Below is a small trained network, with its code and all its weights. Each question gives an input and a class and asks what happens when units are switched off, that is, made to give their printed mean instead of their output.

import numpy as np


def w(rows, s, z=0):
    codes = np.array(rows[::2]) - 128.0
    scale = np.full(codes.shape[1], s)
    scale[-1] = z or s
    return codes * scale


def f(y):
    return np.maximum(y, 0)


def log_softmax(a):
    a = a - a.max(-1, keepdims=True)
    return a - np.log(np.exp(a).sum(-1, keepdims=True))


def net(x, mask):
    res = np.array(x, float).reshape(1, 5) / 4 @ E
    y = f(res @ A[0][:, :-1].T + A[0][:, -1])
    res = res + np.where(mask, y, B[0][:, -1]) @ B[0][:, :-1]
    return log_softmax(res[-1] @ U[:, :-1].T + U[:, -1])


A, B = {}, {}
E = w([
[64,16,251,89,107,118,233],'x0',
[90,102,163,254,245,51,136],'x1',
[127,129,131,128,128,129,127],'x2',
[129,124,126,126,130,127,128],'x3',
[48,74,144,165,154,247,10],'x4',
],0.0085)
A[0] = w([
[86,78,175,68,80,196,119,113],'n0',
[194,191,67,7,3,196,138,46],'n1',
[89,86,155,78,75,212,87,110],'n2',
[64,35,217,133,164,92,233,75],'n3',
[96,98,163,188,186,107,127,6],'n4',
[87,110,119,174,161,192,67,26],'n5',
[171,198,51,158,131,152,54,206],'n6',
[153,172,87,155,146,106,105,179],'n7',
[85,74,175,67,71,216,104,115],'n8',
[174,155,110,38,49,172,118,222],'n9',
[151,156,106,131,123,69,170,177],'n10',
[171,169,101,175,176,35,147,135],'n11',
[177,210,42,149,135,170,26,88],'n12',
[161,187,82,189,177,48,125,138],'n13',
[85,105,125,171,161,191,60,39],'n14',
[192,152,141,72,84,41,217,46],'n15',
[75,99,150,184,177,212,19,105],'n16',
[81,98,167,222,219,88,130,42],'n17',
[75,64,189,66,77,191,135,112],'n18',
[191,158,133,68,79,36,231,94],'n19',
[163,171,98,170,174,57,143,134],'n20',
[164,150,121,105,108,82,191,183],'n21',
[84,60,196,113,123,86,206,2],'n22',
[165,204,46,145,137,176,41,42],'n23',
[69,71,186,91,104,208,99,103],'n24',
[166,180,80,178,167,47,129,145],'n25',
],0.0061,0.0058)
B[0] = w([
[147,148,62,194,146,183,193,197],'n0',
[173,187,254,6,179,14,5,226],'n1',
[157,152,59,197,153,191,196,202],'n2',
[90,95,199,71,93,90,71,254],'n3',
[19,19,124,165,21,192,161,168],'n4',
[184,189,241,17,181,24,29,176],'n5',
[129,137,199,59,134,67,65,240],'n6',
[166,169,115,131,167,125,134,191],'n7',
[153,151,59,202,149,201,200,209],'n8',
[48,49,158,124,51,158,119,240],'n9',
[183,184,125,120,179,111,129,202],'n10',
[193,194,85,159,193,149,162,209],'n11',
[43,46,171,108,43,146,110,219],'n12',
[198,198,90,159,197,149,162,207],'n13',
[145,153,230,28,150,38,33,183],'n14',
[23,22,129,157,21,188,148,208],'n15',
[88,89,187,75,89,110,82,240],'n16',
[49,50,193,84,47,117,85,212],'n17',
[150,149,62,195,148,190,196,208],'n18',
[38,39,170,110,37,141,107,232],'n19',
[184,180,95,155,180,145,163,196],'n20',
[143,145,193,70,143,74,72,211],'n21',
[203,206,253,4,203,10,7,192],'n22',
[21,22,116,173,21,194,166,196],'n23',
[150,149,54,196,151,186,193,208],'n24',
[192,190,95,155,192,142,159,206],'n25',
],0.0075,0.0083)
U = w([
[209,218,205,29,211,9,37,200],'0',
[11,5,129,155,11,206,153,118],'1',
[252,247,2,253,248,232,249,8],'2',
],0.0093,0.0018)

Each question gives the input, the list of numbers given to net, and the class t.
The units are the neurons (one row each of A and B). Each row of codes is followed by its name. A weight is (code - 128) times the scale printed after its matrix; where a second scale follows, it is the last column's (A, B and U).
mask holds one flag per neuron, in row order. A switched-off neuron (its flag False) gives its mean, the last column of its row in B, instead of its output. The means were averaged over made-up inputs and are rounded, as every weight is.
A unit's drop is (log p(t) with every unit on - log p(t) with that unit switched off) / (log p(t) with every unit on - log p(t) with every unit switched off).
The circuit of an input: a set's keep is (log p(t) with only the set's units on - log p(t) with every unit switched off) / (log p(t) with every unit on - log p(t) with every unit switched off). Starting from the 12 units with the biggest drops (on a tie, the unit counted first), units are removed one at a time, each time the one whose removal leaves the highest keep (on an exact tie, the one counted first), for as long as the keep stays at least 0.8.
circuit, biggest first: the units of the circuit, biggest drop first
most important unit: the unit with the biggest drop
top k neurons: the k neurons with the biggest drops, biggest first
drop when u is switched off: that unit's drop, to one decimal
input [-7,-1,0,-5,1], class 1: top 3 neurons => [n23; n12; n22]
input [-6,-1,-3,3,4], class 1: circuit, biggest first => [n23]
input [-4,0,1,-8,3], class 1: top 3 neurons => [n23; n1; n22]
input [-8,-7,-2,0,4], class 1: top 3 neurons => [n23; n12; n9]
input [-8,0,8,1,2], class 1: top 3 neurons => [n23; n12; n22]
input [-8,-3,-6,6,2], class 1: top 4 neurons => [n23; n12; n22; n9]
input [-3,0,-6,-6,1], class 1: top 2 neurons => [n1; n22]
input [7,-1,6,-8,-7], class 1: top 2 neurons => [n15; n19]
input [4,-5,8,0,-7], class 1: top 3 neurons => [n15; n19; n9]
input [6,-4,-6,-6,-8], class 1: top 2 neurons => [n15; n19]
input [4,-4,1,0,2], class 2: drop when n23 is switched off => 0.0
input [2,0,-3,-3,6], class 2: drop when n19 is switched off => 0.1
input [-7,-3,0,0,6], class 1: drop when n12 is switched off => 2.3
input [2,-2,-8,1,-4], class 1: most important unit => n15
